Below is a small trained network, with its code and all its weights. Each question gives an input and a class and asks what happens when units are switched off, that is, made to give their printed mean instead of their output.

import numpy as np


def w(rows, s, z=0):
    codes = np.array(rows[::2]) - 128.0
    scale = np.full(codes.shape[1], s)
    scale[-1] = z or s
    return codes * scale


def f(y):
    return y / 2 * (1 + np.tanh(0.7978845608 * (y + 0.044715 * y**3)))


def log_softmax(a):
    a = a - a.max(-1, keepdims=True)
    return a - np.log(np.exp(a).sum(-1, keepdims=True))


def net(x, mask):
    res = np.array(x, float).reshape(1, 8) / 4 @ E
    y = f(res @ A[0][:, :-1].T + A[0][:, -1])
    res = res + np.where(mask, y, B[0][:, -1]) @ B[0][:, :-1]
    return log_softmax(res[-1] @ U[:, :-1].T + U[:, -1])


A, B = {}, {}
E = w([
[126,129,128,129],'x0',
[2,217,89,225],'x1',
[220,240,129,112],'x2',
[126,127,128,129],'x3',
[215,87,30,242],'x4',
[131,127,130,130],'x5',
[130,126,129,130],'x6',
[168,104,249,227],'x7',
],0.0064)
A[0] = w([
[81,149,201,89,87],'n1',
[132,83,134,134,80],'n2',
[142,138,254,203,105],'n3',
[108,170,180,98,189],'n4',
[60,25,95,115,122],'n5',
[185,69,180,52,135],'n6',
[29,242,156,244,92],'n7',
[85,190,178,97,20],'n8',
[89,138,177,70,55],'n9',
[176,203,150,115,61],'n10',
[215,235,135,143,167],'n11',
[158,163,154,118,144],'n12',
[100,163,197,87,76],'n13',
[181,228,137,105,119],'n14',
[78,168,217,107,97],'n15',
[99,92,172,157,138],'n16',
[108,209,65,50,196],'n17',
[150,108,165,121,211],'n18',
[86,38,142,146,43],'n19',
[168,101,171,100,75],'n20',
[214,65,140,97,5],'n21',
[162,117,109,173,68],'n22',
[145,127,238,196,7],'n23',
[71,28,148,148,51],'n24',
[117,143,167,94,31],'n25',
[110,123,139,129,111],'n26',
[127,101,159,85,140],'n27',
[98,141,128,130,123],'n28',
[181,110,42,235,113],'n29',
[68,170,103,170,82],'n30',
[92,170,113,160,57],'n31',
[117,95,106,98,111],'n32',
],0.0098,0.0025)
B[0] = w([
[131,63,148,113,179],'n1',
[116,135,157,113,134],'n2',
[110,135,23,147,219],'n3',
[119,96,141,132,173],'n4',
[91,176,119,204,187],'n5',
[198,179,128,121,207],'n6',
[202,184,161,87,255],'n7',
[155,92,137,132,164],'n8',
[143,65,141,124,168],'n9',
[93,149,160,155,155],'n10',
[42,137,171,171,203],'n11',
[124,142,150,157,147],'n12',
[115,82,154,112,172],'n13',
[83,153,144,180,176],'n14',
[132,66,131,112,187],'n15',
[110,146,122,153,157],'n16',
[115,134,55,150,206],'n17',
[145,147,133,141,160],'n18',
[85,151,178,141,158],'n19',
[155,151,147,116,157],'n20',
[178,158,138,86,181],'n21',
[114,100,163,102,152],'n22',
[119,138,35,119,193],'n23',
[75,164,175,161,170],'n24',
[120,109,152,109,139],'n25',
[140,125,135,142,129],'n26',
[139,124,126,113,155],'n27',
[154,127,123,135,137],'n28',
[132,4,152,76,233],'n29',
[193,166,139,108,174],'n30',
[157,152,137,107,150],'n31',
[134,147,104,143,140],'n32',
],0.022,0.0084)
U = w([
[241,193,184,86,55],'0',
[149,5,173,111,105],'1',
[86,171,209,210,93],'2',
[144,125,2,135,254],'3',
],0.0083,0.0027)

Each question gives the input, the list of numbers given to net, and the class t.
The units are the neurons (one row each of A and B). Each row of codes is followed by its name. A weight is (code - 128) times the scale printed after its matrix; where a second scale follows, it is the last column's (A, B and U).
mask holds one flag per neuron, in row order. A switched-off neuron (its flag False) gives its mean, the last column of its row in B, instead of its output. The means were averaged over made-up inputs and are rounded, as every weight is.
A unit's drop is (log p(t) with every unit on - log p(t) with that unit switched off) / (log p(t) with every unit on - log p(t) with every unit switched off).
The circuit of an input: a set's keep is (log p(t) with only the set's units on - log p(t) with every unit switched off) / (log p(t) with every unit on - log p(t) with every unit switched off). Starting from the 12 units with the biggest drops (on a tie, the unit counted first), units are removed one at a time, each time the one whose removal leaves the highest keep (on an exact tie, the one counted first), for as long as the keep stays at least 0.8.
circuit, biggest first: the units of the circuit, biggest drop first
unit that matters most: the unit with the biggest drop
k most important neurons: the k neurons with the biggest drops, biggest first
drop when u is switched off: that unit's drop, to one decimal
input [-3,-6,-7,-7,-5,0,-3,-5], class 2: 4 most important neurons -> (n5, n7, n24, n29)
input [-1,-4,5,6,2,4,0,0], class 2: unit that matters most -> n11
input [1,7,1,3,5,0,-1,-7], class 0: 2 most important neurons -> (n7, n30)
input [-2,-1,-8,-1,6,4,-4,6], class 2: 3 most important neurons -> (n24, n19, n5)
input [3,2,0,-1,4,1,-4,-4], class 1: 3 most important neurons -> (n3, n29, n23)
input [-1,-2,4,2,-3,-8,7,2], class 2: circuit, biggest first -> (n29, n7)
input [-8,4,-2,1,-1,-8,1,-4], class 0: 4 most important neurons -> (n3, n23, n30, n7)
input [2,2,8,5,-8,5,2,5], class 1: 2 most important neurons -> (n15, n1)
input [-4,6,7,6,8,5,-8,7], class 1: 3 most important neurons -> (n29, n11, n22)
input [0,0,5,-5,-5,0,3,8], class 3: 2 most important neurons -> (n3, n23)
input [-5,-7,-5,-5,6,-1,3,1], class 0: 2 most important neurons -> (n21, n6)
input [-3,-6,7,-3,7,-6,-5,-5], class 1: 3 most important neurons -> (n29, n7, n5)
input [-1,7,-4,-8,-4,3,4,-7], class 0: 4 most important neurons -> (n7, n30, n3, n23)
input [-8,-4,-5,-8,-4,-4,-2,-7], class 3: most important neuron -> (n17)
input [7,5,7,-3,2,-4,2,8], class 3: 4 most important neurons -> (n3, n23, n24, n19)
input [5,6,4,-6,-1,8,1,7], class 3: 4 most important neurons -> (n3, n23, n6, n21)
input [-2,-8,-6,5,-1,-1,7,7], class 0: 2 most important neurons -> (n6, n21)
input [4,1,4,4,8,1,-7,5], class 1: drop when n29 is switched off -> 1.2
input [5,3,-3,-5,-4,1,4,6], class 3: drop when n23 is switched off -> 0.3
input [6,4,-3,-2,1,2,4,-2], class 0: unit that matters most -> n3
input [7,3,-1,-1,-1,-5,-8,5], class 3: drop when n6 is switched off -> 0.2
input [-2,-6,6,-8,-7,2,0,3], class 1: drop when n25 is switched off -> 0.1
